Below is a small trained network, with its code and all its weights. Each question gives an input and a class and asks what happens when units are switched off, that is, made to give their printed mean instead of their output.

import numpy as np


def w(rows, s, z=0):
    codes = np.array(rows[::2]) - 128.0
    scale = np.full(codes.shape[1], s)
    scale[-1] = z or s
    return codes * scale


def norm(h):
    return h / np.sqrt((h * h).mean(-1, keepdims=True) + 1e-5)


def f(y):
    return np.maximum(y, 0)


def log_softmax(a):
    a = a - a.max(-1, keepdims=True)
    return a - np.log(np.exp(a).sum(-1, keepdims=True))


def net(x, mask):
    res = np.array(x, float).reshape(1, 4) / 4 @ E
    u = 0
    for l in range(2):
        y = f(norm(res) @ A[l][:, :-1].T + A[l][:, -1])
        res = res + np.where(mask[u : u + 7], y, B[l][:, -1]) @ B[l][:, :-1]
        u += 7
    return log_softmax(norm(res)[-1] @ U[:, :-1].T + U[:, -1])


A, B = {}, {}
E = w([
[144,16,50,139,130,102,136,209,87],'x0',
[103,151,85,135,91,130,134,103,179],'x1',
[171,150,110,105,144,120,96,91,42],'x2',
[50,116,119,200,2,104,169,108,119],'x3',
],0.0038)
A[0] = w([
[125,23,186,148,114,129,124,203,59,44],'L0N0',
[113,135,108,139,76,124,123,100,2,91],'L0N1',
[147,81,86,152,77,107,121,129,28,2],'L0N2',
[110,162,202,132,65,120,131,100,228,75],'L0N3',
[136,83,60,115,145,127,116,159,143,62],'L0N4',
[133,46,109,128,151,118,131,190,70,106],'L0N5',
[94,66,30,141,31,123,134,151,144,79],'L0N6',
],0.0099,0.0028)
B[0] = w([
[176,158,196,101,126,92,194,136,76,214],'L0N0',
[219,133,106,58,86,64,147,121,54,209],'L0N1',
[39,167,242,93,197,175,152,143,140,208],'L0N2',
[81,136,181,210,142,139,173,122,167,235],'L0N3',
[172,152,147,128,213,162,91,128,79,192],'L0N4',
[123,70,190,134,157,92,182,147,123,229],'L0N5',
[165,94,2,184,128,151,42,109,184,254],'L0N6',
],0.0096,0.0083)
A[1] = w([
[120,146,119,227,84,142,140,117,209,117],'L1N0',
[27,120,224,129,109,173,106,171,207,8],'L1N1',
[138,142,84,95,148,143,61,88,98,127],'L1N2',
[175,10,149,140,226,111,142,210,135,116],'L1N3',
[130,108,20,104,35,136,45,127,182,7],'L1N4',
[5,144,183,138,132,181,138,158,203,51],'L1N5',
[195,122,127,89,120,141,81,165,149,98],'L1N6',
],0.011,0.0015)
B[1] = w([
[131,176,224,108,118,110,93,28,155,212],'L1N0',
[41,159,31,107,121,141,211,214,153,189],'L1N1',
[117,132,174,93,75,94,178,155,104,165],'L1N2',
[108,131,2,128,50,148,54,116,163,251],'L1N3',
[127,160,214,207,71,106,86,10,161,156],'L1N4',
[109,120,109,137,211,225,161,239,110,199],'L1N5',
[133,42,97,170,177,125,132,163,106,162],'L1N6',
],0.0092,0.013)
U = w([
[179,122,172,59,133,72,180,153,49,224],'0',
[130,153,163,192,92,112,89,29,183,68],'1',
[151,66,1,122,134,139,56,164,137,189],'2',
[48,191,149,154,182,192,198,172,182,3],'3',
],0.0092,0.0006)

Each question gives the input, the list of numbers given to net, and the class t.
The units are the neurons (one row each of A and B). Each row of codes is followed by its name. A weight is (code - 128) times the scale printed after its matrix; where a second scale follows, it is the last column's (A, B and U).
mask holds one flag per neuron, layer by layer. A switched-off neuron (its flag False) gives its mean, the last column of its row in B, instead of its output. The means were averaged over made-up inputs and are rounded, as every weight is.
A unit's drop is (log p(t) with every unit on - log p(t) with that unit switched off) / (log p(t) with every unit on - log p(t) with every unit switched off).
The circuit of an input: a set's keep is (log p(t) with only the set's units on - log p(t) with every unit switched off) / (log p(t) with every unit on - log p(t) with every unit switched off). Starting from the 12 units with the biggest drops (on a tie, the unit counted first), units are removed one at a time, each time the one whose removal leaves the highest keep (on an exact tie, the one counted first), for as long as the keep stays at least 0.8.
circuit, biggest first: the units of the circuit, biggest drop first
unit that matters most: the unit with the biggest drop
k most important neurons of layer l: the k neurons of layer l with the biggest drops, biggest first
drop of u: that unit's drop, to one decimal
input [-2,8,5,-1], class 1: 3 most important neurons of layer 0 -> L0N2; L0N4; L0N0
input [8,5,-8,8], class 1: circuit, biggest first -> L0N6; L1N4
input [-7,0,3,-8], class 0: circuit, biggest first -> L0N5; L0N3; L1N3; L1N2
input [0,3,7,-5], class 0: circuit, biggest first -> L0N6; L0N3
input [4,5,-7,-2], class 1: circuit, biggest first -> L0N6; L1N4
input [6,-5,-6,-5], class 0: unit that matters most -> L0N0
input [5,1,3,-2], class 0: 2 most important neurons of layer 0 -> L0N0; L0N2
input [1,-3,0,-2], class 2: 3 most important neurons of layer 1 -> L1N3; L1N0; L1N2
input [2,-3,-4,-4], class 2: 2 most important neurons of layer 1 -> L1N3; L1N0
input [-3,4,0,6], class 1: 2 most important neurons of layer 0 -> L0N2; L0N6
input [-7,-8,-2,-8], class 2: 3 most important neurons of layer 0 -> L0N2; L0N3; L0N1
input [-4,0,1,5], class 1: 3 most important neurons of layer 0 -> L0N2; L0N1; L0N5
input [5,-1,-6,3], class 2: 4 most important neurons of layer 0 -> L0N0; L0N5; L0N3; L0N4
input [-2,-7,-3,-2], class 2: 3 most important neurons of layer 0 -> L0N2; L0N3; L0N1
input [0,1,6,0], class 0: circuit, biggest first -> L0N1
input [7,-4,5,-6], class 0: 2 most important neurons of layer 0 -> L0N6; L0N0
input [0,-5,-7,-4], class 2: 2 most important neurons of layer 0 -> L0N2; L0N3
input [0,6,6,-4], class 0: 2 most important neurons of layer 1 -> L1N3; L1N2
input [-1,0,-8,7], class 1: 3 most important neurons of layer 0 -> L0N6; L0N2; L0N5
input [3,-4,-5,-8], class 2: circuit, biggest first -> L1N3
input [0,-1,-6,5], class 1: 2 most important neurons of layer 0 -> L0N6; L0N2
input [6,6,-2,5], class 1: drop of L1N4 -> 0.7
input [2,-5,-5,-3], class 0: drop of L1N2 -> -0.1
input [4,-5,-2,5], class 2: drop of L0N6 -> 5.5
input [2,-8,-6,4], class 2: drop of L0N6 -> 0.8
